In the rows, zero is written as 128.
Each row of numbers belongs to one of the nodes below and depends on some of the facts about them. Some rows are named. Which node is each other row?

Facts:
draskam: points at; flabro: uses; klifel: refers to; tomu: is of sort
makluvar draskam:mivon tomu:a
fepum flabro:stogezo,tiran,latrozor tomu:c
pugrim tomu:c
drofle klifel:nafel tomu:b
stovom draskam:fupu flabro:grafan,fonun,genom tomu:f
kekobul tomu:a
pidem draskam:brifopem klifel:brakur,fonun tomu:f
bageder draskam:geves,nutre flabro:tata,nedam,grafan,tabrogre tomu:c
gafer klifel:stetru,gromol,bodras tomu:d
fletil tomu:c
latrozor tomu:a
flinavar flabro:figaza,bagrustuk tomu:c
figutrus flabro:pugrim,mefek,brakur,latrozor tomu:b
numi tomu:a
skofudi draskam:zodras flabro:bagi klifel:dodron tomu:a
plekluklek draskam:skofudi tomu:e
tugradris flabro:pligon,nutre klifel:zorem,putru tomu:a
drafo klifel:trista,dodron tomu:a
zodras tomu:b
vuzar tomu:b
suto flabro:duklunes,nabufim tomu:d
dasko draskam:rozum,nabufim tomu:a
kebribru tomu:a
putru tomu:d
rotaflak draskam:zodras tomu:c
floplom draskam:zodras,brifopem,zagro tomu:b
skune draskam:kegi klifel:fletil,soskapi tomu:a
trame klifel:vutrus tomu:b
klebe draskam:brifopem tomu:f
niske draskam:badakor tomu:f
tegom flabro:tiran,gromol klifel:roplim,gidan,grumu,nomas tomu:e
drasin flabro:drustam,butro,trasovak,navo,trudru,gritres tomu:d
grizak draskam:zodras,skofudi flabro:skebre,grobun,flibu,nupar klifel:makluvar,kleder,nokas,selil tomu:a
skuze draskam:kleder,floplom klifel:tata,nutre,dodron tomu:b
gritres draskam:latrozor,klirem klifel:mefek,drasin tomu:b
vutrus draskam:selil tomu:c
grimik draskam:zodras,brimim tomu:c
stepon draskam:truvalu,mivon,nutre,nabufim flabro:plekluklek,trudru,pidem tomu:d
brakur tomu:a
flubra draskam:brifopem,grimik flabro:memam,gedrik,brokli tomu:c
truvalu draskam:zodras flabro:gunul,nupar,bofam,bagrustuk,putru tomu:d
mivon draskam:brifopem flabro:nedam,supla,skebre,trame,govo,bagrustuk klifel:zodol tomu:c
stuplir draskam:zodras klifel:makluvar,flinavar,kekobul,pletrus tomu:b
zagro draskam:mefek tomu:d
geves draskam:skofudi tomu:b
modral tomu:b
mabra flabro:gidan,drafo,genom,tratro klifel:butro,stetru tomu:e
vomi flabro:radir,nafel,kelol,tabrogre tomu:c
pludragra draskam:nelil klifel:zorem tomu:c
drafil flabro:zimo,govo,bofam,bubus klifel:tiran,stetru,grimik,numi tomu:d
keze draskam:zoflim klifel:flilam,nokas,klebe,skubom tomu:b
klifopan draskam:tister,rotaflak klifel:niki,lodres,bomam tomu:a
zodol draskam:zodras,branarom tomu:a
nedam draskam:klebe,skofudi,stegel tomu:c
klavi draskam:mivon,nutre,latrozor tomu:a
nomas tomu:d
trudru tomu:c
lovar draskam:nedam,truvalu tomu:a
grafan klifel:zaval,lovar tomu:f
kilok klifel:stogezo,dodron,plagren tomu:a
mutrobror draskam:gedrik flabro:skiskor tomu:c
duklunes klifel:floplom,skiskor,nelil tomu:a
stegel draskam:zaplo,tratro klifel:plekluklek,lovar,flubra tomu:f
gromol tomu:c
zevar tomu:a
troflu klifel:kegi,zagro,brakur,genom,bodras,modral tomu:c
figaza tomu:a
govo draskam:robir klifel:dralim,rotaflak,nolem tomu:a
gunul tomu:d
bratrik flabro:nelil klifel:brimim,tiran,bageder,grimik,gromol,stestes tomu:b
broflas flabro:grafan,badakor,troflu,gromol,plagren klifel:dasko,fepum tomu:a
robir flabro:pludragra,morir,supla,skuze,troflu,dregem tomu:a
stebram draskam:zodras tomu:a
klirem draskam:supla flabro:drofle,grese,soskapi klifel:brimim,nelil,putru tomu:c
dodron draskam:makluvar,brifopem,brimim tomu:a
brunaskil draskam:kegi,flinavar tomu:e
brivavi draskam:drustam klifel:pugrum,trasovak tomu:d
nokas flabro:brimim,morir,voso,kegi,klaklos tomu:d
vegipan klifel:pugrim,grumu,gromol tomu:e
grese klifel:numi tomu:c
grumu tomu:b
klugrem tomu:b
sivaral flabro:gidan,memam,numi,nomas tomu:b
flapo flabro:roplim,pugrum,dralim,litrim klifel:figutrus,kekobul,litrim tomu:c
bodras draskam:govo tomu:e
brimim tomu:a
rozum draskam:kleder tomu:b
dregem draskam:drafil,bagrustuk tomu:a
nabufim draskam:skofudi klifel:dasko,pletrus tomu:b
dadra klifel:morir,lilim,dodron tomu:e
pebris flabro:luvas,stestes klifel:grumu tomu:b
bofam tomu:a
luvas draskam:klebe klifel:vutrus,figutrus,tiran,kegi,lovar tomu:b
duplor flabro:drostan,grafan,memam,kivipes,modral klifel:stogezo,voso,drudruk,nokas,dregem tomu:f
nupar tomu:a
navo klifel:gunul,kebribru,zodol,brakur,soskapi tomu:f
skabufus klifel:bagi,skadi,skebre tomu:c
tratril draskam:zagro tomu:c
mefek tomu:a
grobun klifel:truvalu,grumu,kelol,zizus tomu:b
gidan tomu:d
trista tomu:d
fupu draskam:kleder,nelil,skofudi tomu:c
gredus draskam:rozum flabro:niske,bofam klifel:figaza,skubom tomu:d
bagi draskam:makluvar tomu:a
roplim tomu:c
gaflus draskam:badakor,skofudi tomu:b
drustam draskam:grizak klifel:bagi,dregem tomu:d
druklar draskam:pugrum,klebe klifel:zaplo,dranaklak,vuzar,flilam tomu:d
brokli draskam:badakor,gromol,latrozor klifel:dregem,brastum tomu:a
skadi draskam:selil flabro:trudru,tabrogre tomu:c
zoflim draskam:zodras flabro:stogezo,geves,selil klifel:pugrim,putru tomu:a
morir draskam:skofudi tomu:b
lodres tomu:a
bubus draskam:klebe klifel:butro,dasko,fepum,bomam tomu:a
stogezo tomu:a
skiskor tomu:c
skinuva flabro:morir,dralim,rotaflak tomu:f
skebre draskam:drustam,klebe tomu:c
brifopem klifel:lilim tomu:b
zimo draskam:brimim,branarom klifel:zaplo tomu:a
kelol tomu:a
supla klifel:badakor,pletrus tomu:a
lelas tomu:f
soskapi tomu:b
gedrik draskam:nelil tomu:c
pludrak draskam:bagrustuk klifel:morir,kegi,stovom tomu:c
setras draskam:zodras,kleder tomu:f
pletrus draskam:robir,zodras tomu:e
flilam flabro:pludragra,dranaklak,stebram,skuze,gaflus tomu:e
memam klifel:zaval,nokas,figaza,tabrogre tomu:b
nelil draskam:kleder tomu:a
fonun tomu:c
tabrogre tomu:c
niki draskam:flinavar flabro:radir,pugrim,kebribru,fupla,lovar,fonun tomu:c
kleder draskam:zodras tomu:d
branarom draskam:brifopem flabro:setras,zevar,soskapi klifel:nokas tomu:a
radir draskam:klirem klifel:lodres tomu:d
nolem draskam:kleder tomu:d
tister draskam:zagro,skofudi klifel:robir,stepon,klavi tomu:b
genom tomu:f
zaval flabro:tuklo,nupar,stegel tomu:c
trovar flabro:bagi,lilim,gromol,litrim klifel:kleder,pugrum tomu:a
zaplo draskam:zodras,rozum flabro:klugrem tomu:a
kegi draskam:nabufim tomu:a
plidron draskam:zodras,drafil,mivon klifel:gidan,kegi,vuzar,nokas tomu:b
drudruk tomu:c
pugrum draskam:zaplo,badakor tomu:b
roplu klifel:trista tomu:d
zizus tomu:d
nafel draskam:kleder,gredus,klebe tomu:c
kivipes klifel:kegi,lovar,fepum,pletrus tomu:a
badakor draskam:tratro tomu:c
litrim tomu:a
brastum draskam:kleder,nelil tomu:a
tratro draskam:mivon,skofudi klifel:rozum,fonun tomu:a
lilim draskam:zodras tomu:a
tuklo draskam:duklunes,floplom,plidron,pidem klifel:vutrus,fletil tomu:c
plagren tomu:f
luklak klifel:zaval tomu:a
bomam flabro:zevar tomu:e
gritik draskam:klebe klifel:zaplo,rozum,badakor,drudruk,figaza tomu:a
rugrir draskam:grizak tomu:c
fupla draskam:zodras,klukol klifel:makluvar tomu:d
tiran draskam:grizak tomu:f
butro tomu:f
selil draskam:branarom tomu:f
dralim tomu:a
klaklos draskam:branarom,stegel tomu:c
pligon klifel:tiran,plekluklek tomu:e
stetru flabro:rotaflak,grese,keze tomu:c
trasovak tomu:a
nutre tomu:a
voso draskam:zodras tomu:a
lidu flabro:floplom,pidem,litrim klifel:lelas,nupar tomu:a
vagrik klifel:gunul,brunaskil,bagrustuk tomu:c
drostan klifel:badakor,trudru,figaza tomu:a
dranaklak tomu:c
dabru flabro:skiskor,lodres,rugrir,navo,brastum klifel:lelas,skubom tomu:d
manas klifel:stebram,bodras,nomas tomu:e
tata draskam:drafo tomu:b
flibu klifel:tata,brakur tomu:a
skubom draskam:supla flabro:trasovak,brakur,putru tomu:c
skozon draskam:rugrir flabro:luvas,plagren,litrim tomu:b
stestes tomu:f
guskik flabro:trista,gidan,grumu,memam,flibu tomu:a
zorem draskam:pludragra,stegel flabro:grumu,lodres,trame tomu:b
klukol draskam:skofudi flabro:radir,lilim klifel:geves,bomam,nomas,skozon,klugrem tomu:e
bagrustuk tomu:a
pleklek klifel:robir,tiran,fupu,roplim,zizus tomu:f

Some nodes and their rows:
pebris: [ 98 114 127 133 133 134 133 135 131 139 143 149 128 121 131 108 136 115
 118 130 125 116 131 123 149 126 135 145]
zaplo: [134 125 131 123 124 119 131 136 122 129 125 115 125 137 125 129 127 138
 132 143 127 146 131 140 124 135 131 126]
dadra: [166 134 124 127 133 127 137 131 107 127 119 122 129 128 126 132 131 116
 130 124 134 122 117 133 127 104 133 137]
fonun: [131 133 129 128 128 132 128 134 127 126 137 130 130 131 129 129 134 126
 119 112 138 127 127 126 127 120 120 127]
pludragra: [134 122 131 128 131 134 125 136 124 126 124 131 127 128 127 124 136 122
 124 120 136 130 127 129 130 123 121 130]
zoflim: [136 106 134 124 125 126 128 138 123 131 110 121 119 135 124 124 129 130
 133 149 134 152 132 139 140 135 128 131]
truvalu: [ 88 126 125 135 140 128 131 102 143 127 146 129 135 130 125 133 115 121
 125 143 115  93 117 123 132 135 157 122]
kegi: [152 130 125 130 110 128 128 143 124 122 106 142 114 140 128 120 112 137
 147 117 141 140 131 137  96 135 103 124]
suto: [ 76 145 113 134 148 132 132 100 137 120 160 124 128 130 122 138 107 139
 141 123  89  88 106 120 132 117 172 122]
dodron: [177 144 115 125 122 111 143 121 103 127 114 113 130 133 127 128 124 130
 133 124 144 128 120 144 124  92 131 139]
grafan: [139 122 128 124 127 128 122 121 127 125 101 120 125 118 127 135 124 134
 146 145 121 141 129 130 123 145 125 120]
dregem: [138 125 132 118 128 121 120 119 127 126 119 103 134 128 126 138 138 143
 122 137 131 153 131 137 137 129 130 119]
nabufim: [113 161 104 135 136 142 142 126 124 123 131 151 132 113 131 116 129 137
 142  87  84 122 112 129 115 104 122 135]
selil: [129 127 127 124 124 122 119 115 132 124 119 114 127 133 125 137 121 142
 136 137 132 131 131 133 124 134 133 118]
lilim: [150 133 125 124 121 122 128 127 122 125 115 121 126 135 127 128 126 138
 131 127 140 142 128 139 125 119 121 126]
klebe: [126 126 128 125 126 119 125 119 130 126 123 114 127 135 124 134 121 140
 136 141 128 130 130 135 123 138 137 121]
drasin: [ 92 127 124 134 141 127 131 103 143 127 147 129 136 126 126 135 114 122
 127 142 112  91 117 119 131 134 157 122]
grese: [135 126 128 127 131 137 127 137 124 127 125 134 126 127 127 126 136 120
 125 120 134 132 126 124 132 126 120 132]
mutrobror: [124 124 130 129 129 128 136 140 123 129 137 128 133 143 127 124 133 123
 116 122 128 128 127 136 124 118 129 128]
nutre: [125 113 128 131 118 120 107 132 118 126 100 111 118 146 136 136 111 131
 133 100 142 133 124 119 130 155 114 130]

Rows to name:
No name comes twice in this set of rows, the named rows included.
[129 136 122 122 133 133 125 126 119 120 124 113 117 130 122 134 125 155
 147 116 109 148 120 135 136 117 135 126] => duklunes
[104 125 139 129 145 118 121 101 134 132 152 107 140 122 123 138 119 131
 137 153  89  69 133 124 112 157 175 123] => nokas
[171 132 123 125 124 119 134 129 107 130 109 114 124 127 127 127 127 129
 139 134 136 137 127 138 127 116 129 137] => kilok
[126 122 134 123 126 120 129 131 128 129 120 113 129 137 125 132 131 135
 125 143 131 156 130 138 138 127 131 124] => robir
[136 138 129 121 118 125 121 131 126 129 131 117 115 121 131 137 128 135
 132 133 144 145 134 109 135 139 114 126] => latrozor
[146 121 130 121 126 127 124 127 123 126 104 113 128 126 125 131 135 137
 133 136 133 154 130 140 133 129 123 124] => govo
[144 149 113 132 132 128 142 117 114 134 129 141 141 112 132 113 135 117
 120 106 126 104 121 133 130  99 131 147] => skuze
[102 116 129 132 144 128 127 105 134 130 138 124 134 118 125 133 118 119
 137 152 102  86 122 122 129 144 164 127] => dabru
[120 130 133 127 126 137 124 138 130 127 147 133 118 125 131 131 135 122
 118 121 149 130 130 109 142 130 116 132] => gromol
[109 127 126 132 130 137 126 126 133 135 138 149 130 115 133 111 137 120
 118 114 131 116 131 119 141 127 124 143] => grobun

The same nodes again, as new rows of numbers:
Some nodes and their rows:
mivon: [121 116 127 117 132 122 124 126 113 131 152 171 172 138 134 140 105 124
 134 157 128  92 150  98 113 114 112]
truvalu: [126 118 137 125 124 139 123 127 106 141 160 140 167 163 150 147 151 154
 130 146 127 129 172 143 112 148 102]
stetru: [134 131 127 127 123 116 122 118 122 112 119 130 118 130 119 129 110 121
 121 124 124 105 131 136 107 134 107]
dabru: [120 116 126 131 122 118 126 145 118 159 119 125 125 203 124 140 120 144
 120 125 140 114 135 164 150 153 132]
skebre: [145 131 126 131 131 117 126 125 140 109 141 110 149 102 133 156 162 124
 118 121 132 170 127 109 116 112 124]
nelil: [124 148 124 130 142 147 121 116 132 118 146 134 117  93 123  92 121 130
 118 136 122  96 125 101 114 114 105]
pebris: [122 117 130 120 122 122 125 137 116 138 126 119 119 171 122 161 130 136
 149 123 129 161 121 165 139 188  98]
druklar: [128 118 130 132 122 125 153 147 119 153 122 114 150 148 162 171 157 146
 126 123 150 197 139 129 188 118 196]
bomam: [125 126 125 130 122 124 122 119 112 109 123 131 122 138 123 127 111 124
 123 135 124  99 133 146 114 127 104]
gedrik: [121 135 125 127 135 117 125 119 139 110 125 131 140 114 127 117 126 119
 121 122 123 123 117 102 118 116 112]
rozum: [122 119 131 125 123 145 121 132 118 144 157 113 131 180 137 135 172 130
 152 123 116 137 119 130 121 132 115]
grobun: [125 116 131 123 124 122 127 160 116 152 115 128 117 127 121 141 147 135
 151 118 157 176 117 179 169 164 114]
lovar: [136 117 126 139 130 170 146 116 170 112 129 113 122  89 125 126 136 127
 121 139 120 117 152 103 123 113 110]
niske: [144 121 151 126 123 120 140 128 118 119 137 127 154 124 160 167 137 121
 134 134 119 156 145 143 111 133 215]
nolem: [123 131 122 134 127 141 128 115 117 138 147 117 123 160 145 147 172 153
 129 121 136 209 129 162 123 129 148]
figaza: [128 135 125 139 127 119 125 138 146 116 119 118 119 117 123 107 132 123
 110 141 128  95 122 102 115 115 103]
pleklek: [123 131 137 129 123 120 127 134 106 124 116 135 134 112 132 128 119 124
 139 120 166 147 119 157 119 168 163]
duklunes: [127 135 125 123 145 131 120 129 129 149 123 138 119  94 119  97 107 130
 122 129 146 100 123  98 105 121 115]
bodras: [125 134 126 134 127 134 130 118 133 110 120 119 120 101 119 133 134 124
 119 127 129 160 122 147 120 116 115]
trudru: [123 142 126 134 123 117 127 142 112 109 124 114 117 126 118  98 107 121
 119 136 122 103 117 102 108 109 122]

Rows to name:
No name comes twice in this set of rows, the named rows included.
[124 119 129 122 123 113 124 130 113 116 119 157 150 142 119 118 105 118
 117 146 126  87 126 102 125 122 108] => flinavar
[119 136 149 128 126 118 123 125 111 125 150 131 150 179 155 101 139 122
 139 130 118  96 119 102 107 149 151] => klebe
[122 123 121 139 128 148 124 118 148 113 120 112 148 121 130 145 165 122
 120 129 125 183 119 108 113 111 111] => pletrus
[115 133 131 132 131 150 126 117 112 168 159 119 131 190 143 103 156 148
 138 129 121 102 121 119 113 134 114] => kleder
[120 116 145 117 123 151 131 148 115 178 122 121 137 135 147 147 136 126
 177 121 127 129 122 105 143 145 129] => nabufim
[152 117 125 131 122 137 159 129 114 128 150 116 121 153 169 162 128 137
 146 126 129 224 180 131 145 154 142] => stepon
[147 116 127 128 122 144 127 132 113 115 152 120 131 193 147 185 169 144
 146 123 125 209 144 167 162 114 106] => zorem
[152 123 152 118 122 112 129 151 115 109 121 158 124 104 123 137 105 120
 120 124 138  94 141 105 118 147 124] => klirem
[189 116 135 127 123 122 169 156 159 122 119 129 121  81 123 143 112 122
 118 118 136  95 157 102 185 104 193] => brokli
[175 116 148 120 120 119 146 172 121 151 120 123 117 117 139 192 139 126
 150 120 137 184 132 153 201 142 206] => gritres
[121 124 126 125 128 149 124 126 121 132 155 117 120 156 144 150 183 143
 166 119 126 198 117 137 127 142 113] => floplom
[122 122 127 130 123 130 131 128 111 165 119 138 120 119 122 125 120 140
 139 124 157 133 120 183 141 170 161] => gafer
[160 130 124 131 124 115 128 120 142 117 131 122 126 105 122 158 132 121
 121 130 121 151 131 134 127 114 173] => brunaskil

Now the same nodes, written a new way:
Known rows:
zizus: [103 135 155  91  66 174 183  86 112 172 127 127 141 170]
gafer: [100 134 140  86  65 173 183  63 105 146 118  81 166 167]
kleder: [ 72  60 167  89  85 181 112  81 115 150 116 111  86 209]
trame: [117 184 124 136 142 127 136 132 140  95 143 103 155 113]
plagren: [103 147 165 146  92 152 155 110 177 141 114 161 155 119]
brivavi: [111  79 148  97 108 155 160  54 103 189 122  79 141 150]
tiran: [106  91 187 147 128 111 107 109 149 169  97 130 155 116]
geves: [109 108 148 146 148 121  93 162 107 125 119 134 104  95]
dabru: [127 131 117 100  64 192 164  36 118 159 134  99 144 161]
grese: [133 184 123 146 149 116 136 147 131  83 140 110 151 109]
nolem: [ 97  67 162 102 108 145 151  73 106 213 116 105 107 173]
brifopem: [ 71 104 126 142 145 146  72 144 145  45 116  95  84 140]
dasko: [138  89 109  84 165  87 127 149 104 171 143 141 117 123]
suto: [113 144 133  89  45 172 162  63 117 183 126 132 126 169]
nupar: [155 156 100  99 121 125 161 146 115 120 134 157 127 169]
mivon: [117 121  99 147 139 140  43 147 111  67 108 109  99  99]
gredus: [128  68 129 111 107 188 113  32 105 173 125  85 114 161]
brokli: [169  83  79  90 157 138 151 153  70 138 120 121 146  69]
gidan: [109 133 152  85  59 184 176  88 124 182 131 119 132 172]
drostan: [164 138  88  93 138 147 161 126 131 101 166 124 146 155]

Name these rows:
No name comes twice in this set of rows, the named rows included.
[133 196 118 153 106 121 119 133 134 123 142 150 121 114] => figutrus
[149  72 114 112 153  78 138 143 114 149 125 129  87 154] => lilim
[ 82  95 194 162 149 113  88  92 198 195 122 144 163  95] => pletrus
[146  65  94  94 154 121 113 150  93 111 117 102 123 128] => tratro
[149 199 122 154 111 108 118 146 131 108 135 145 125 113] => stetru
[159 159  96 153 127 144 112 157  91 121 131 173 125  51] => skubom
[108 151 188 180  93 152 138  98 177 108  84 108 221 110] => vegipan
[135 121 128 148 205  75 112 142 114 137 127  92 138  87] => tuklo
[141 116 112 167 132  99  96 168  95 151 128 134 109  61] => bageder
[ 82  81 194 177 129 127  88 112 168 176  90 142 167  79] => plekluklek
[ 95  62 147  97 102 179 140  60 107 151 121  77 127 171] => drustam
[128 123 133 154 179 104 106 146 123  94 123  94 128 117] => pludragra
[100  85 162 141 126 156 107 125 131 170  89 159 157  77] => niske
[165 145 104 107 132 143 163 142 122 120 155 161 126 168] => figaza
[177 153  82 108 103 113 148 119 110  95 129 110 148 154] => tugradris

